[[ 24   5  18  23  21  -2   7  24   0  21  44  12]
 [-24 -19  -7 -20 -19  -6  -9 -24 -11 -19   9  -8]]
->
[[ 12  24   5  18  23  21  -2   7  24   0  21  44]
 [ -8 -24 -19  -7 -20 -19  -6  -9 -24 -11 -19   9]]

[[-17  21 -11 -29]
 [-42 -14   0 -41]
 [-15  18 -12 -35]
 [-15  17 -12 -35]
 [-15  15 -12 -37]
 [  8   0  -2  17]
 [ 15  -2   3  28]
 [ 14  -2   2  27]
 [ 16  -3   5  32]
 [ 17  -3   6  33]
 [ -4   5  -6  -1]
 [-16  18 -12 -34]]
->
[[-29 -17  21 -11]
 [-41 -42 -14   0]
 [-35 -15  18 -12]
 [-35 -15  17 -12]
 [-37 -15  15 -12]
 [ 17   8   0  -2]
 [ 28  15  -2   3]
 [ 27  14  -2   2]
 [ 32  16  -3   5]
 [ 33  17  -3   6]
 [ -1  -4   5  -6]
 [-34 -16  18 -12]]

[[-13 -14 -17  20   3   1  -7  11  19   0   0  -4]
 [ -1   2 -28 -12 -20 -12 -17  25  -6  -6 -27   1]
 [ 27  -1   9 -22  13 -33  22 -20 -28 -41  21  16]
 [ 29  30  39 -17  17  26   6 -36 -40  35  17 -13]
 [ 11  -4 -30  20  13  20 -35   0 -14  45  17 -34]]
->
[[ -4 -13 -14 -17  20   3   1  -7  11  19   0   0]
 [  1  -1   2 -28 -12 -20 -12 -17  25  -6  -6 -27]
 [ 16  27  -1   9 -22  13 -33  22 -20 -28 -41  21]
 [-13  29  30  39 -17  17  26   6 -36 -40  35  17]
 [-34  11  -4 -30  20  13  20 -35   0 -14  45  17]]

[[-14 -19  -3 -38  -9 -41 -12 -22 -28]
 [-40  -1  12 -13  10   3 -29 -36  11]
 [-12 -16  16   3 -13 -20 -24 -24  -2]
 [-35 -15 -15  21  -8 -44  23 -40  21]
 [ -8 -13  12  -4 -14  -9 -27 -36 -25]
 [ -7   1  41 -26   0 -27 -15 -20 -10]]
->
[[-28 -14 -19  -3 -38  -9 -41 -12 -22]
 [ 11 -40  -1  12 -13  10   3 -29 -36]
 [ -2 -12 -16  16   3 -13 -20 -24 -24]
 [ 21 -35 -15 -15  21  -8 -44  23 -40]
 [-25  -8 -13  12  -4 -14  -9 -27 -36]
 [-10  -7   1  41 -26   0 -27 -15 -20]]

[[ 13  13   7   0  -1 -12  -4   0   0  -3   8 -18]
 [ -8   6  37   4   0  -3  -7   4  -5   1   4  10]
 [ 12   7 -13   4  20 -26   4  -5 -10   5 -10 -22]]
->
[[-18  13  13   7   0  -1 -12  -4   0   0  -3   8]
 [ 10  -8   6  37   4   0  -3  -7   4  -5   1   4]
 [-22  12   7 -13   4  20 -26   4  -5 -10   5 -10]]

[[ 14 -23   2  -6]
 [ -1  10 -12   5]
 [ 16   6  12  -8]
 [  7  28  49   2]
 [-12  -5 -23 -16]]
->
[[ -6  14 -23   2]
 [  5  -1  10 -12]
 [ -8  16   6  12]
 [  2   7  28  49]
 [-16 -12  -5 -23]]

[[ 9 14 10]
 [ 0 25 37]
 [-6 -1  8]]
->
[[10  9 14]
 [37  0 25]
 [ 8 -6 -1]]
